Here is a tiny trained network, its code and every weight. The questions are about switching its units off for an input and a class, where a switched-off unit gives its printed mean instead of its output.

import numpy as np


def w(rows, s, z=0):
    codes = np.array(rows[::2]) - 128.0
    scale = np.full(codes.shape[1], s)
    scale[-1] = z or s
    return codes * scale


def norm(h):
    return h / np.sqrt((h * h).mean(-1, keepdims=True) + 1e-5)


def f(y):
    return y / 2 * (1 + np.tanh(0.7978845608 * (y + 0.044715 * y**3)))


def log_softmax(a):
    a = a - a.max(-1, keepdims=True)
    return a - np.log(np.exp(a).sum(-1, keepdims=True))


def net(x, mask):
    res = np.array(x, float).reshape(1, 6) / 4 @ E
    u = 0
    for l in range(4):
        y = f(norm(res) @ A[l][:, :-1].T + A[l][:, -1])
        res = res + np.where(mask[u : u + 7], y, B[l][:, -1]) @ B[l][:, :-1]
        u += 7
    return log_softmax(norm(res)[-1] @ U[:, :-1].T + U[:, -1])


A, B = {}, {}
E = w([
[136,118,105,143,138,111],'x0',
[122,142,102,171,110,113],'x1',
[93,61,131,124,62,2],'x2',
[26,19,143,205,136,170],'x3',
[137,146,160,124,96,161],'x4',
[74,204,233,162,214,64],'x5',
],0.0085)
A[0] = w([
[163,109,187,143,88,2,84],'0.n0',
[128,130,39,211,148,225,134],'0.n1',
[118,98,111,107,88,124,109],'0.n2',
[32,109,125,128,151,191,57],'0.n3',
[156,135,166,149,73,74,95],'0.n4',
[137,111,143,113,213,97,250],'0.n5',
[160,130,96,81,156,133,131],'0.n6',
],0.0082,0.0022)
B[0] = w([
[141,115,188,10,140,128,241],'0.n0',
[142,105,114,78,169,151,253],'0.n1',
[100,60,61,176,2,122,156],'0.n2',
[160,93,72,125,170,151,196],'0.n3',
[85,124,63,46,183,108,159],'0.n4',
[184,207,147,173,30,171,209],'0.n5',
[115,156,122,218,55,160,161],'0.n6',
],0.0073,0.0038)
A[1] = w([
[46,70,231,195,232,113,60],'1.n0',
[154,155,126,176,113,196,252],'1.n1',
[87,6,163,103,119,90,200],'1.n2',
[90,145,133,160,149,106,102],'1.n3',
[164,136,173,142,132,161,86],'1.n4',
[132,98,178,173,98,160,98],'1.n5',
[147,86,126,135,180,124,16],'1.n6',
],0.012,0.0021)
B[1] = w([
[222,196,2,20,35,105,254],'1.n0',
[48,138,66,74,248,103,211],'1.n1',
[67,170,121,255,61,173,245],'1.n2',
[222,156,143,70,189,141,143],'1.n3',
[37,169,65,159,169,32,154],'1.n4',
[59,119,93,139,79,204,146],'1.n5',
[219,19,81,192,143,199,129],'1.n6',
],0.0065,0.0079)
A[2] = w([
[126,157,178,182,242,146,98],'2.n0',
[164,107,20,91,124,159,105],'2.n1',
[93,175,193,184,208,162,5],'2.n2',
[139,90,98,96,8,126,114],'2.n3',
[109,153,178,124,98,2,246],'2.n4',
[124,125,178,56,45,153,143],'2.n5',
[74,236,137,178,134,154,127],'2.n6',
],0.0081,0.0025)
B[2] = w([
[177,147,138,254,4,103,161],'2.n0',
[57,192,190,75,145,79,254],'2.n1',
[199,132,76,175,21,188,139],'2.n2',
[187,202,134,212,59,105,245],'2.n3',
[225,148,251,98,216,198,224],'2.n4',
[143,211,150,133,164,83,181],'2.n5',
[131,132,173,133,67,78,188],'2.n6',
],0.0079,0.0054)
A[3] = w([
[100,117,168,120,189,67,137],'3.n0',
[79,37,115,136,131,228,105],'3.n1',
[78,154,177,115,143,188,148],'3.n2',
[250,142,136,157,25,130,113],'3.n3',
[67,87,197,169,90,138,44],'3.n4',
[79,144,56,118,84,145,254],'3.n5',
[148,239,86,6,158,140,149],'3.n6',
],0.011,0.0024)
B[3] = w([
[150,116,149,65,139,135,132],'3.n0',
[149,121,218,9,185,88,159],'3.n1',
[179,102,131,147,147,112,142],'3.n2',
[137,158,117,184,181,87,195],'3.n3',
[77,21,42,157,115,178,134],'3.n4',
[124,117,155,58,196,171,185],'3.n5',
[81,50,84,177,77,154,248],'3.n6',
],0.012,0.015)
U = w([
[43,9,29,191,113,183,85],'0',
[185,205,104,249,108,61,56],'1',
[178,91,209,48,234,131,252],'2',
],0.011,0.0017)

Each question gives the input, the list of numbers given to net, and the class t.
The units are the neurons (one row each of A and B). Each row of codes is followed by its name. A weight is (code - 128) times the scale printed after its matrix; where a second scale follows, it is the last column's (A, B and U).
mask holds one flag per neuron, layer by layer. A switched-off neuron (its flag False) gives its mean, the last column of its row in B, instead of its output. The means were averaged over made-up inputs and are rounded, as every weight is.
A unit's drop is (log p(t) with every unit on - log p(t) with that unit switched off) / (log p(t) with every unit on - log p(t) with every unit switched off).
The circuit of an input: a set's keep is (log p(t) with only the set's units on - log p(t) with every unit switched off) / (log p(t) with every unit on - log p(t) with every unit switched off). Starting from the 12 units with the biggest drops (on a tie, the unit counted first), units are removed one at a time, each time the one whose removal leaves the highest keep (on an exact tie, the one counted first), for as long as the keep stays at least 0.8.
circuit, biggest first: the units of the circuit, biggest drop first
unit that matters most: the unit with the biggest drop
top k neurons: the k neurons with the biggest drops, biggest first
top k neurons in layer l: the k neurons of layer l with the biggest drops, biggest first
input [-4,-6,3,7,5,5], class 1: circuit, biggest first : 1.n0, 2.n3
input [-4,5,-4,-7,7,-3], class 0: unit that matters most : 3.n6
input [-7,2,-1,1,3,7], class 0: top 2 neurons : 1.n0, 3.n6
input [-7,-1,-2,3,-5,0], class 2: circuit, biggest first : 0.n3, 3.n1, 2.n3
input [-4,7,6,-1,-5,-1], class 1: top 2 neurons in layer 1 : 1.n1, 1.n2
input [-5,2,0,-7,7,0], class 0: top 3 neurons in layer 2 : 2.n3, 2.n0, 2.n2
input [-7,0,-7,4,3,-5], class 2: circuit, biggest first : 3.n1, 1.n0
input [3,-2,-7,-6,3,0], class 0: top 2 neurons in layer 1 : 1.n2, 1.n1
input [0,3,8,2,-1,1], class 1: top 4 neurons : 1.n1, 2.n3, 3.n6, 2.n4
input [5,1,-8,1,-4,5], class 0: top 3 neurons : 1.n1, 1.n2, 2.n3
input [-7,1,8,8,-3,2], class 1: top 3 neurons : 1.n0, 2.n3, 3.n6
input [-5,-4,-7,-1,-6,0], class 0: top 2 neurons : 1.n1, 1.n2
input [6,-5,1,0,-6,-1], class 1: top 2 neurons : 2.n3, 0.n5
input [-8,-5,1,1,1,4], class 1: top 3 neurons : 1.n1, 3.n5, 1.n0
input [2,-3,-5,-5,2,3], class 1: top 2 neurons : 1.n0, 2.n0
input [-1,-6,-3,7,6,-3], class 2: circuit, biggest first : 3.n1
input [5,-8,7,1,-3,2], class 1: top 2 neurons in layer 2 : 2.n3, 2.n1
input [-4,7,2,-7,-1,8], class 2: top 2 neurons : 2.n4, 1.n2
input [7,-5,0,3,-2,-2], class 2: top 2 neurons : 3.n1, 3.n6
input [-4,1,-2,-8,-2,-2], class 0: circuit, biggest first : 3.n6
input [-4,-6,-8,4,-5,-3], class 2: top 2 neurons : 3.n1, 1.n0
